Below is a small trained network, with its code and all its weights. Each question gives an input and a class and asks what happens when units are switched off, that is, made to give their printed mean instead of their output.

import numpy as np


def w(rows, s, z=0):
    codes = np.array(rows[::2]) - 128.0
    scale = np.full(codes.shape[1], s)
    scale[-1] = z or s
    return codes * scale


def f(y):
    return np.maximum(y, 0)


def log_softmax(a):
    a = a - a.max(-1, keepdims=True)
    return a - np.log(np.exp(a).sum(-1, keepdims=True))


def net(x, mask):
    res = np.array(x, float).reshape(1, 6) / 4 @ E
    y = f(res @ A[0][:, :-1].T + A[0][:, -1])
    res = res + np.where(mask, y, B[0][:, -1]) @ B[0][:, :-1]
    return log_softmax(res[-1] @ U[:, :-1].T + U[:, -1])


A, B = {}, {}
E = w([
[128,127,132,123,128,128,129,126,131],'x0',
[127,193,51,1,143,208,9,167,147],'x1',
[129,158,157,209,210,90,11,58,184],'x2',
[127,12,152,85,214,74,67,166,22],'x3',
[128,132,131,120,124,120,126,126,129],'x4',
[129,127,123,121,134,124,134,120,129],'x5',
],0.0085)
A[0] = w([
[173,62,160,101,178,107,98,162,68,61],'n0',
[81,94,163,193,138,52,215,96,82,96],'n1',
[145,248,123,156,40,201,190,73,241,54],'n2',
[134,115,170,99,131,142,134,113,153,95],'n3',
[160,135,151,185,179,97,13,51,174,58],'n4',
[127,59,166,90,232,80,90,201,25,90],'n5',
[167,65,169,98,193,113,105,171,47,58],'n6',
[107,176,73,13,158,197,50,149,103,111],'n7',
[147,37,165,99,152,107,80,141,30,90],'n8',
[132,222,112,155,85,164,196,106,245,13],'n9',
[133,149,29,40,136,173,37,173,123,107],'n10',
[86,53,152,67,161,95,64,128,21,83],'n11',
[103,152,56,50,162,178,52,179,140,94],'n12',
[102,102,67,53,81,130,226,199,70,53],'n13',
[143,57,164,226,111,87,227,129,75,108],'n14',
[132,43,191,195,109,36,254,64,65,117],'n15',
[172,74,127,52,37,190,229,223,77,62],'n16',
[107,180,84,158,97,128,144,115,192,28],'n17',
[107,32,105,98,205,49,74,167,38,82],'n18',
[142,171,46,13,128,211,24,182,104,103],'n19',
[148,127,96,94,96,165,210,201,54,29],'n20',
[164,121,137,78,89,174,209,194,69,41],'n21',
[135,158,143,193,208,93,32,80,171,3],'n22',
[142,154,161,183,199,96,27,67,188,40],'n23',
[124,111,93,99,62,157,194,184,62,34],'n24',
],0.0066,0.0033)
B[0] = w([
[122,156,79,93,104,205,172,146,158,185],'n0',
[198,121,186,155,168,89,140,167,216,205],'n1',
[140,223,25,74,1,251,209,158,144,221],'n2',
[146,118,135,98,134,133,123,138,114,128],'n3',
[12,47,94,84,209,74,64,36,8,191],'n4',
[149,194,62,91,26,233,214,146,105,225],'n5',
[131,182,54,138,78,179,145,143,150,193],'n6',
[196,103,219,205,127,59,146,155,201,224],'n7',
[119,179,60,104,35,176,197,157,139,204],'n8',
[139,152,51,83,53,201,191,175,152,194],'n9',
[180,108,225,199,155,64,162,173,206,220],'n10',
[118,205,78,118,53,195,183,170,144,208],'n11',
[191,116,205,187,159,76,151,169,169,209],'n12',
[23,64,96,73,247,93,53,11,52,208],'n13',
[190,131,236,189,159,76,155,155,181,221],'n14',
[212,124,235,219,124,54,100,174,219,247],'n15',
[49,62,112,60,202,75,55,15,43,227],'n16',
[167,155,82,91,94,166,174,147,119,160],'n17',
[152,200,52,87,52,243,184,153,144,221],'n18',
[207,108,249,245,142,60,117,160,195,242],'n19',
[70,128,104,111,169,85,66,86,78,188],'n20',
[60,85,108,89,186,93,39,79,79,189],'n21',
[45,80,97,76,178,71,73,68,64,183],'n22',
[40,54,110,48,191,84,32,54,24,189],'n23',
[88,93,110,107,172,96,67,88,70,186],'n24',
],0.0059,0.012)
U = w([
[188,122,223,195,145,93,134,146,181,181],'0',
[130,167,31,112,77,246,172,135,133,202],'1',
[45,93,98,103,189,105,67,54,55,1],'2',
],0.012,0.00039)

Each question gives the input, the list of numbers given to net, and the class t.
The units are the neurons (one row each of A and B). Each row of codes is followed by its name. A weight is (code - 128) times the scale printed after its matrix; where a second scale follows, it is the last column's (A, B and U).
mask holds one flag per neuron, in row order. A switched-off neuron (its flag False) gives its mean, the last column of its row in B, instead of its output. The means were averaged over made-up inputs and are rounded, as every weight is.
A unit's drop is (log p(t) with every unit on - log p(t) with that unit switched off) / (log p(t) with every unit on - log p(t) with every unit switched off).
most important unit: the unit with the biggest drop
k most important neurons: the k neurons with the biggest drops, biggest first
drop when u is switched off: that unit's drop, to one decimal
input [7,2,6,-6,4,7], class 1: 3 most important neurons : n2; n9; n16
input [3,-6,-8,-2,-2,-7], class 2: most important unit : n16
input [-3,-1,0,-2,-8,-4], class 1: 2 most important neurons : n19; n15
input [8,4,-4,-4,3,-1], class 0: 3 most important neurons : n19; n5; n18
input [2,-1,-7,8,5,3], class 1: 2 most important neurons : n5; n18
input [6,-5,-1,-6,-6,-4], class 1: 3 most important neurons : n2; n19; n9
input [3,7,-8,7,-1,3], class 2: 4 most important neurons : n13; n16; n21; n15
input [8,-6,-2,-7,4,-5], class 1: 3 most important neurons : n2; n9; n19
input [-6,3,-4,2,2,2], class 2: 4 most important neurons : n15; n13; n14; n16
input [-8,-4,-8,-7,0,-3], class 2: 2 most important neurons : n16; n13
input [0,-5,1,-8,-4,6], class 1: drop when n2 is switched off : 0.3
input [-7,-3,8,-7,1,8], class 2: drop when n22 is switched off : 0.3
input [-3,6,-1,6,0,-7], class 0: drop when n10 is switched off : 1.4
